In the rows, zero is written as 128.
Each row has a class, written after it.
[132,161,144,138,125,118,140,131,109,108,83,97,172,141,117,125,127,150,131,132,141,121,88,160,120,130,122,132,145,123,121,149,135,133,102,136,135,97,138,121,125,142,134,112,127,126,128,133,160] : <147>
[122,121,101,125,154,102,137,114,115,128,114,138,108,104,92,169,146,119,123,133,116,113,106,163,136,159,149,151,87,156,153,104,140,109,158,144,112,105,94,100,158,124,131,116,114,125,109,90,146] : <208>
[126,190,174,115,132,120,136,139,114,70,68,71,212,141,124,93,111,192,89,125,147,109,45,142,126,105,117,108,209,101,100,185,130,161,62,148,129,117,140,83,98,161,117,109,148,143,147,138,150] : <83>
[134,134,138,123,127,132,125,135,133,104,166,131,133,143,146,93,115,145,118,129,143,129,142,118,128,102,121,124,145,110,125,134,106,141,127,104,141,148,145,135,120,136,119,114,141,133,139,166,105] : <183>
[101,142,153,100,129,87,128,126,114,66,130,106,201,124,134,65,82,173,65,129,148,101,75,131,135,69,120,121,193,117,101,152,123,156,117,135,109,123,150,83,110,135,93,119,150,144,133,137,95] : <38>
[158,146,109,154,102,161,103,129,113,173,153,144,68,126,151,159,164,89,180,108,108,150,177,130,112,154,127,119,70,147,132,111,126,115,104,102,147,155,143,170,136,115,160,142,125,121,121,137,142] : <38>
[170,147,132,151,166,172,137,130,148,174,112,115,83,139,113,162,181,130,185,132,122,157,165,146,114,201,159,140,87,151,144,126,167,112,101,107,170,149,105,147,159,153,147,132,104,124,125,138,167] : <208>
[130,121,112,135,150,113,150,124,111,136,104,111,105,114,88,165,154,133,152,138,121,125,109,160,135,178,154,156,97,157,159,115,142,116,141,153,124,102,95,106,152,127,140,124,108,130,121,85,162] : <147>
[108,110,117,134,138,93,138,104,123,136,101,105,135,104,100,135,109,123,125,129,114,109,86,137,137,131,141,139,128,133,126,125,161,117,148,158,95,87,119,99,132,132,121,147,121,135,129,91,141] : <80>
[128,154,144,143,164,127,147,141,129,145,56,79,125,123,81,171,145,154,132,132,120,126,81,153,112,180,154,145,120,158,151,130,154,121,123,152,126,98,86,90,137,142,148,127,107,142,138,93,172] : <59>
[133,183,159,130,136,132,136,138,131,75,86,93,193,145,109,104,124,172,112,124,156,131,63,147,112,126,116,117,185,109,117,165,122,158,81,134,148,108,135,108,123,165,123,109,135,136,123,148,158] : <147>
[143,132,114,141,105,154,116,132,131,151,157,151,87,137,129,125,150,110,148,116,129,141,172,103,126,134,123,129,106,113,137,112,105,123,133,113,138,137,136,163,134,117,149,121,136,121,126,144,128] : <59>
[150,135,111,157,102,163,102,131,107,158,170,167,87,138,145,142,155,101,167,97,122,143,176,112,117,134,120,121,82,137,134,109,114,119,127,103,151,149,139,164,135,104,153,131,136,110,118,157,123] : <38>
[102,128,143,110,145,100,139,122,121,81,106,106,168,113,124,104,100,168,89,143,134,106,79,149,138,93,146,132,166,120,128,142,136,146,133,141,113,119,133,85,120,142,104,118,144,132,124,119,126] : <80>
[113,140,154,118,151,106,144,135,109,99,110,87,171,134,114,114,114,163,107,137,137,100,71,135,132,119,137,127,155,130,130,140,145,138,121,150,112,111,125,84,124,140,112,116,137,138,145,118,136] : <59>
[116,93,99,130,119,118,111,123,125,133,176,176,89,116,134,129,123,102,106,119,134,119,166,115,141,94,125,141,108,123,149,94,100,116,181,116,111,135,127,129,137,93,120,134,141,124,106,130,91] : <37>
[113,132,135,126,146,86,133,115,119,114,83,93,149,107,103,139,97,151,101,136,120,111,73,157,130,141,149,148,120,156,134,125,150,128,133,149,107,93,110,85,130,130,137,138,128,136,127,86,124] : <147>
[118,153,142,115,122,112,134,129,99,82,120,113,184,128,123,98,118,146,106,122,147,107,75,150,130,105,106,119,166,120,110,154,126,140,103,140,115,113,140,96,121,138,114,110,142,135,131,131,137] : <38>
[118,146,141,110,127,120,118,138,111,72,142,135,168,136,143,86,114,151,71,136,156,100,89,137,133,78,93,121,179,109,119,155,119,146,117,126,126,132,143,103,106,136,111,107,157,137,124,142,110] : <198>
[167,155,152,139,141,178,128,144,134,146,139,110,105,153,143,133,166,144,188,122,134,151,174,116,109,159,133,115,114,119,137,138,130,126,92,100,177,158,135,173,141,155,144,118,122,121,150,169,150] : <183>
[151,176,138,143,133,156,128,135,138,147,121,114,119,135,132,141,167,141,165,117,119,151,125,135,108,168,140,124,118,136,135,137,134,128,87,105,156,148,125,139,136,135,146,129,123,127,130,139,157] : <37>
[106,156,148,137,133,93,136,133,99,80,90,92,194,124,95,120,107,166,108,121,150,104,52,167,118,102,118,131,164,136,110,137,136,141,123,147,114,85,125,79,126,143,118,114,133,138,119,125,139] : <38>
[145,151,131,158,152,147,152,122,135,158,64,69,128,135,83,157,170,140,202,128,116,139,101,153,116,203,155,138,120,156,123,151,171,120,102,148,145,98,108,122,140,158,145,131,99,136,154,86,206] : <118>
[135,184,140,135,133,119,139,124,107,104,71,81,177,128,113,127,139,174,149,129,122,135,59,156,120,150,147,123,140,140,108,157,171,145,70,140,134,107,132,111,133,157,139,125,132,128,132,114,168] : <147>
[97,118,140,121,131,73,150,117,108,94,86,100,190,118,97,119,82,140,88,134,128,105,53,144,146,103,132,135,159,130,110,151,149,144,132,174,93,90,124,56,120,145,100,133,131,146,123,96,120] : <208>
[123,161,170,114,119,116,117,132,112,57,126,103,197,149,153,62,97,167,75,125,161,112,77,123,127,60,97,105,225,87,99,180,104,167,84,123,140,143,166,102,97,157,107,94,158,149,127,172,106] : <59>
[147,115,121,147,135,151,135,124,139,178,141,127,83,140,110,149,153,87,190,116,100,151,165,122,129,172,141,139,74,152,129,116,146,111,132,133,143,133,119,144,146,124,147,138,117,123,130,107,147] : <208>
[141,83,115,138,133,149,117,123,143,176,183,161,54,125,140,155,141,89,159,127,118,135,211,112,129,146,138,149,84,149,151,99,123,110,170,101,137,150,118,167,152,101,135,145,124,127,115,134,111] : <33>
[132,135,132,121,122,141,122,128,125,116,153,143,123,136,137,105,135,131,124,120,135,119,137,125,137,127,121,127,130,118,126,142,110,130,114,127,137,138,131,128,128,121,126,109,145,125,130,131,128] : <83>
[147,93,107,138,146,169,114,122,140,180,182,172,33,119,137,160,157,107,164,134,129,139,222,114,128,164,154,154,62,150,160,96,134,110,170,103,150,160,108,164,155,108,142,144,116,121,117,125,109] : <198>
[126,130,105,124,108,123,100,119,136,109,160,152,116,120,158,98,97,124,88,128,128,122,121,106,126,77,106,121,148,101,114,139,110,149,130,117,124,144,146,143,109,120,130,141,158,128,120,148,93] : <80>
[119,144,132,122,130,98,124,115,141,118,117,102,128,115,112,121,105,130,122,131,121,123,93,153,123,122,131,141,138,132,132,128,131,129,115,132,125,118,126,109,130,136,131,126,136,142,119,113,125] : <80>
[124,106,114,117,125,129,113,117,111,136,179,153,96,127,134,124,140,107,123,122,137,111,154,129,141,123,118,134,110,137,139,110,123,119,155,128,121,131,123,133,137,105,130,123,138,125,111,115,115] : <198>
[99,142,150,110,124,80,127,123,108,68,103,108,199,130,118,100,74,165,65,124,150,101,59,153,135,70,119,133,193,110,115,160,103,149,114,152,102,107,148,74,111,132,101,112,154,140,130,132,109] : <83>
[135,150,160,119,139,135,138,140,134,99,125,103,158,139,135,96,119,151,125,143,144,125,106,126,125,128,125,127,155,117,123,150,125,153,100,120,146,130,140,130,121,155,120,120,136,134,126,146,131] : <147>
[136,147,145,118,117,163,120,131,120,130,154,130,143,158,161,102,134,135,132,114,143,130,136,115,125,114,116,114,147,106,112,161,119,151,104,105,146,151,153,155,119,131,131,123,147,121,127,162,131] : <198>
[122,135,137,139,140,118,141,122,128,130,96,96,154,127,101,123,120,144,134,121,129,127,94,143,125,128,129,131,151,125,113,150,167,127,105,148,121,100,122,106,123,140,127,137,131,143,145,113,155] : <80>
[127,124,123,143,163,130,136,136,130,144,101,117,107,114,89,182,153,139,147,127,127,126,131,144,116,157,141,152,102,158,155,106,148,106,145,129,128,108,101,116,151,123,140,136,111,136,127,111,158] : <33>
[133,135,145,129,125,136,114,137,150,127,145,133,121,133,146,113,122,128,112,115,132,128,145,117,121,107,122,126,140,106,129,131,102,133,119,111,137,143,137,151,114,114,141,123,147,127,134,151,120] : <83>
[114,149,119,135,123,99,132,123,112,122,89,101,154,111,116,146,120,132,121,123,121,119,73,167,117,129,130,131,136,135,123,138,137,128,120,140,102,96,124,100,130,138,121,132,122,137,124,103,145] : <38>
[119,135,139,121,114,130,119,133,126,104,135,126,155,132,146,106,108,142,102,122,133,126,127,113,123,90,117,120,165,115,112,140,104,149,127,117,120,130,144,125,109,115,122,124,151,133,132,147,111] : <33>
[123,164,136,118,105,133,115,133,119,105,126,104,164,143,147,96,114,148,111,130,134,112,92,119,128,90,106,114,173,114,103,159,117,159,96,128,127,131,147,127,96,135,134,123,154,137,134,134,115] : <198>
[161,140,113,158,111,183,115,131,127,181,161,151,68,154,149,157,170,101,194,106,124,156,203,113,113,167,124,120,72,126,137,120,121,109,122,102,164,144,133,190,147,123,165,129,123,110,137,157,153] : <183>
[140,155,148,124,99,154,116,129,118,111,146,136,163,152,162,87,114,142,115,106,143,146,144,102,117,96,91,103,170,102,80,162,99,149,103,110,137,144,159,147,101,127,134,122,153,123,142,171,122] : <38>
[116,132,130,134,133,109,124,116,130,127,122,131,132,124,114,145,123,125,116,116,128,118,111,139,133,126,136,140,124,130,139,124,116,117,137,130,121,116,122,115,141,123,130,122,129,125,115,124,134] : <83>
[107,138,133,130,151,111,145,138,128,105,105,114,149,110,87,132,121,156,119,123,141,116,87,161,117,129,134,147,132,148,136,120,134,125,141,140,114,102,108,89,140,132,122,125,119,137,125,111,129] : <38>
[110,105,110,120,140,97,137,121,126,117,137,139,130,112,114,125,126,118,101,133,127,109,113,154,141,117,129,144,111,140,141,108,136,114,155,139,103,106,115,97,133,114,119,119,128,131,117,101,117] : <208>
[161,135,125,148,164,170,127,143,143,161,135,137,81,121,113,157,179,136,172,130,133,144,171,144,112,173,157,146,80,151,150,113,161,112,120,103,162,146,109,148,151,128,136,131,113,123,122,134,153] : <47>
[126,129,137,141,107,122,119,119,113,138,140,136,128,141,132,126,126,123,143,107,130,123,135,132,130,113,127,129,118,124,128,131,120,126,116,133,134,127,142,133,126,111,134,129,136,119,125,127,127] : <83>
[134,163,134,133,143,128,130,139,116,127,117,112,136,134,117,149,157,134,134,131,130,113,90,159,121,150,122,131,127,148,138,123,150,116,107,123,135,123,115,115,134,139,136,113,125,133,124,120,160] : <198>
[128,102,108,139,118,135,126,125,122,154,141,144,87,119,114,149,138,113,159,110,127,131,161,116,125,137,132,143,81,149,141,103,128,112,160,131,131,111,114,140,145,105,145,131,119,127,121,116,117] : <118>
[133,111,119,138,169,121,145,118,132,165,104,95,78,107,86,184,157,126,182,136,115,140,137,163,121,191,178,163,74,183,159,101,155,105,150,135,140,111,94,121,165,130,152,129,94,134,118,87,160] : <118>
[123,98,98,139,146,114,121,114,130,169,140,140,50,94,103,173,140,102,150,134,107,127,166,141,132,159,163,156,62,168,166,89,138,102,171,133,116,127,101,135,157,112,151,143,117,130,111,83,112] : <59>
[99,92,117,125,146,80,155,119,136,121,108,107,145,98,88,135,104,124,118,149,116,103,91,150,142,124,149,157,132,147,146,113,155,122,161,154,84,91,106,87,131,121,111,144,117,146,134,83,120] : <33>
[147,100,91,155,126,155,132,118,127,195,134,149,69,129,109,168,159,100,198,118,104,143,174,124,133,175,155,143,58,150,131,109,163,104,131,133,129,116,112,168,150,112,149,157,112,115,135,96,154] : <83>
[154,104,100,156,107,160,122,120,136,170,179,156,67,134,148,140,139,74,191,132,113,151,189,93,135,153,133,134,76,120,127,115,121,125,137,116,143,140,135,183,132,114,152,148,128,120,128,132,128] : <147>
[111,91,93,150,143,110,125,117,124,169,142,147,68,101,110,181,142,88,145,118,111,120,144,142,132,153,159,159,59,162,176,84,134,96,191,135,107,109,93,109,164,94,135,141,116,125,100,95,123] : <37>
[87,97,120,112,124,62,144,113,134,91,117,120,175,110,109,101,67,128,72,134,130,98,76,133,148,81,121,144,164,114,120,140,121,136,163,161,78,83,130,92,117,118,104,137,137,148,134,99,103] : <147>
[144,102,110,137,92,158,81,130,149,146,216,195,65,133,172,111,127,95,122,111,134,133,218,81,127,86,116,115,109,101,132,98,78,126,154,90,143,163,142,185,123,90,133,133,151,118,112,164,77] : <47>
[91,98,120,117,170,74,148,102,129,138,90,111,124,83,65,173,104,128,113,127,121,100,91,169,133,151,164,169,88,185,169,85,156,99,182,157,87,76,82,76,160,113,136,140,98,140,112,64,124] : <38>
[85,77,106,119,164,68,146,108,138,120,100,131,112,80,89,151,100,108,104,144,117,97,93,157,139,129,160,172,87,174,159,76,157,109,202,161,85,85,92,72,148,111,122,136,111,133,101,63,109] : <208>
[128,141,140,122,109,112,111,113,115,99,136,127,146,129,142,95,102,142,101,125,136,125,115,126,134,97,115,124,140,120,110,144,114,141,112,121,122,127,146,121,119,126,134,127,146,133,122,137,103] : <147>
[141,163,157,131,161,145,147,135,140,140,87,82,152,139,104,141,153,166,155,130,126,139,117,145,120,173,152,136,137,139,135,150,155,129,91,128,156,132,108,110,139,153,133,129,115,139,146,122,162] : <37>
[127,141,127,133,146,109,128,123,127,127,105,101,124,102,99,154,123,134,132,136,115,117,100,159,120,142,141,149,115,171,142,129,148,126,120,143,118,117,117,110,137,137,143,145,118,145,131,92,128] : <38>
[132,162,143,133,141,113,124,128,124,119,98,101,137,128,119,145,126,146,124,131,118,118,85,160,120,141,135,141,138,139,131,149,131,133,99,131,137,129,125,111,129,145,136,126,129,138,133,115,144] : <83>
[112,124,116,131,127,100,144,122,134,116,117,120,165,121,99,112,111,127,116,135,123,122,88,137,135,116,136,146,145,129,114,141,136,133,137,145,98,103,133,98,122,129,105,136,122,136,135,109,133] : <47>
[110,174,164,118,119,107,139,127,112,81,90,72,220,152,116,105,98,173,103,121,149,106,36,155,127,96,108,110,202,112,98,166,128,150,83,147,119,106,140,83,110,156,122,107,145,137,134,139,146] : <198>
[154,152,130,145,145,165,120,126,138,180,96,107,86,129,119,176,161,129,183,126,107,148,155,134,106,187,148,131,89,158,142,135,152,113,93,114,154,140,118,159,143,133,167,156,113,129,140,115,159] : <33>
[93,107,115,107,128,67,123,111,113,76,133,138,156,102,122,100,91,132,63,137,133,85,77,146,145,74,117,136,162,118,135,123,115,130,169,148,90,102,128,84,121,119,92,114,151,129,113,111,102] : <80>
[118,129,145,116,175,120,143,131,130,130,94,89,134,117,109,142,120,154,124,148,135,106,96,157,124,148,145,152,131,153,144,139,162,125,134,136,128,115,104,100,140,150,123,128,116,143,126,111,131] : <198>
[116,73,99,117,127,110,116,115,137,143,191,165,91,106,144,111,108,98,111,139,124,119,183,123,141,96,147,154,94,137,143,105,114,118,180,119,101,136,132,137,132,85,111,137,134,125,120,120,72] : <47>
[139,154,153,136,122,135,128,130,114,119,96,99,169,154,136,128,132,141,129,107,131,138,100,131,117,125,120,115,154,122,94,148,130,139,98,126,141,122,135,118,117,135,138,120,137,120,128,144,143] : <208>
[172,173,136,153,97,182,99,124,128,146,147,145,106,163,165,124,159,119,172,110,121,165,173,110,113,146,119,107,115,119,116,152,115,144,73,91,179,166,152,187,119,130,165,132,141,116,130,158,142] : <147>
[149,117,113,151,96,152,105,125,134,162,174,166,93,130,146,134,141,97,152,112,124,133,184,102,123,120,123,131,92,119,137,119,118,115,126,110,135,140,137,170,135,104,140,134,130,120,128,145,114] : <47>
[146,162,142,137,133,143,127,144,135,112,114,125,123,135,127,127,139,157,127,131,135,135,124,123,117,132,131,125,139,122,134,142,117,146,111,119,148,136,128,144,120,130,145,125,136,132,133,150,151] : <147>
[142,138,127,125,123,141,120,133,116,115,150,139,123,137,137,105,149,127,133,122,130,119,130,133,133,126,114,116,125,112,131,146,113,131,103,125,138,144,138,141,128,132,121,112,147,116,130,136,139] : <83>
[145,145,139,141,125,159,123,126,121,139,141,131,117,143,145,127,145,129,159,121,132,138,154,121,124,143,134,125,128,120,129,145,126,136,108,111,156,154,127,135,134,136,133,123,131,130,128,140,134] : <37>
[135,173,149,135,116,156,130,138,118,104,122,128,159,155,136,109,132,152,131,106,148,137,112,124,119,116,110,105,155,102,112,161,115,148,97,119,151,131,147,131,116,146,138,105,138,131,137,167,158] : <183>
[116,128,129,124,108,103,121,127,111,94,144,134,156,133,138,93,96,131,93,108,145,107,95,136,132,81,99,128,152,102,117,146,112,142,135,136,115,107,149,115,118,111,116,117,155,135,120,141,109] : <147>
[114,104,105,116,125,111,111,124,123,102,177,163,120,114,139,102,108,95,76,135,141,96,119,123,139,88,96,135,132,112,149,121,107,131,160,134,103,121,127,114,119,113,113,113,150,137,117,125,89] : <59>
[125,101,115,138,122,120,128,132,126,146,143,144,102,104,108,144,130,108,139,126,111,125,140,128,133,137,146,153,91,143,141,115,131,121,151,138,113,120,113,117,140,116,120,135,121,134,123,97,121] : <47>
[105,89,113,111,163,91,144,123,126,120,114,118,113,92,91,143,109,145,104,149,127,99,122,156,147,122,162,167,105,158,169,109,141,128,176,147,94,104,96,98,144,120,115,139,119,145,118,89,99] : <147>
[127,130,116,145,139,117,126,124,115,127,111,120,120,111,105,146,157,126,138,136,125,113,97,159,128,140,135,137,106,142,146,123,144,113,130,136,119,107,111,114,144,135,131,114,122,123,115,102,149] : <59>
[131,71,81,138,148,127,111,117,136,173,177,172,14,89,115,189,140,77,135,148,108,128,196,114,137,149,156,167,48,161,173,77,110,99,210,124,109,127,94,157,160,93,157,141,115,133,108,103,107] : <59>
[151,137,117,135,117,158,107,131,124,130,156,155,94,127,157,128,147,127,136,121,124,141,163,100,120,110,127,117,116,123,124,135,111,135,124,101,136,162,142,165,125,116,150,127,143,119,123,165,131] : <47>
[127,132,125,139,138,129,134,123,115,140,111,121,126,119,106,152,137,140,151,126,124,117,122,139,128,147,150,142,101,144,139,122,140,116,136,139,127,111,113,115,141,124,136,122,118,121,126,110,143] : <47>
[142,172,151,153,148,142,153,127,119,147,52,62,159,144,87,153,153,161,179,125,112,134,78,150,118,180,147,118,137,144,113,156,175,121,80,152,144,97,119,115,130,163,146,135,109,128,151,112,204] : <80>
[140,144,122,136,100,137,110,104,120,148,137,125,106,128,155,115,128,109,153,117,103,136,135,121,124,129,124,119,110,121,118,143,131,138,111,123,136,144,151,150,118,126,148,140,137,120,128,130,133] : <80>
[121,158,146,112,118,107,127,132,114,63,101,106,188,132,121,95,118,160,99,118,152,107,46,148,125,94,99,112,186,110,121,167,129,151,88,141,127,115,137,88,120,156,108,103,151,142,129,131,139] : <118>
[159,194,161,152,105,173,119,139,117,121,122,111,158,168,141,114,156,154,169,110,137,151,126,129,105,132,112,101,162,98,101,162,120,147,54,104,173,147,155,156,116,156,141,109,143,120,144,175,175] : <80>
[127,164,139,145,150,113,146,113,121,140,58,69,145,114,93,155,139,140,165,134,106,129,60,174,111,182,160,139,112,155,134,140,175,129,98,148,132,96,110,101,138,157,142,133,105,131,125,90,187] : <80>
[153,136,112,152,110,178,109,133,133,179,173,183,67,148,147,143,168,100,181,84,121,150,205,107,110,156,120,128,74,125,127,115,117,110,123,96,162,154,138,195,147,102,152,129,135,107,129,150,148] : <83>
[104,100,110,123,152,82,137,123,121,102,121,148,112,86,101,139,122,122,93,139,135,95,99,151,138,132,140,159,112,150,171,99,129,111,180,152,103,90,106,87,144,113,109,117,119,139,102,87,121] : <147>
[108,102,106,122,106,87,115,121,115,93,163,157,141,107,121,103,93,108,83,124,130,106,111,118,147,68,107,137,142,125,118,115,118,134,160,140,86,117,142,103,115,109,105,142,150,141,128,111,86] : <38>
[88,97,125,111,146,64,143,121,129,105,108,107,140,103,89,136,92,126,84,137,120,93,84,153,143,109,145,167,120,162,141,92,127,124,184,155,84,89,101,69,137,111,123,127,123,142,114,83,99] : <208>
[131,98,113,125,141,129,125,119,143,143,154,142,102,115,125,128,130,127,133,131,130,127,155,117,136,123,151,150,112,140,139,123,139,121,144,123,128,139,125,132,142,115,122,140,126,128,120,124,107] : <47>
[109,153,132,119,123,107,130,123,110,111,91,103,166,129,127,116,104,150,103,130,121,121,85,153,130,127,129,129,151,135,107,150,132,140,111,146,116,122,133,84,113,133,132,134,142,137,141,108,135] : <37>
[155,172,142,148,118,167,121,129,117,133,97,111,139,157,144,133,148,155,152,119,135,149,135,117,118,145,131,104,136,109,114,160,130,141,80,117,155,131,143,152,115,141,149,134,138,117,142,142,163] : <147>
[122,150,148,133,141,114,147,127,112,127,63,75,152,118,100,146,130,167,133,129,129,119,80,154,129,157,155,134,126,143,139,144,155,133,101,154,116,97,111,89,130,141,136,134,121,139,135,95,161] : <147>
[104,164,152,124,168,100,154,145,121,101,37,59,186,120,84,154,119,171,101,154,130,106,19,170,121,142,147,134,159,151,136,146,159,134,107,158,112,87,99,64,119,160,127,125,116,144,130,90,166] : <198>
[131,144,146,126,100,125,126,128,105,93,117,113,176,154,130,93,108,133,121,104,142,131,78,133,124,102,94,105,168,99,92,168,108,150,95,138,133,121,156,105,105,138,118,110,148,132,140,143,150] : <118>
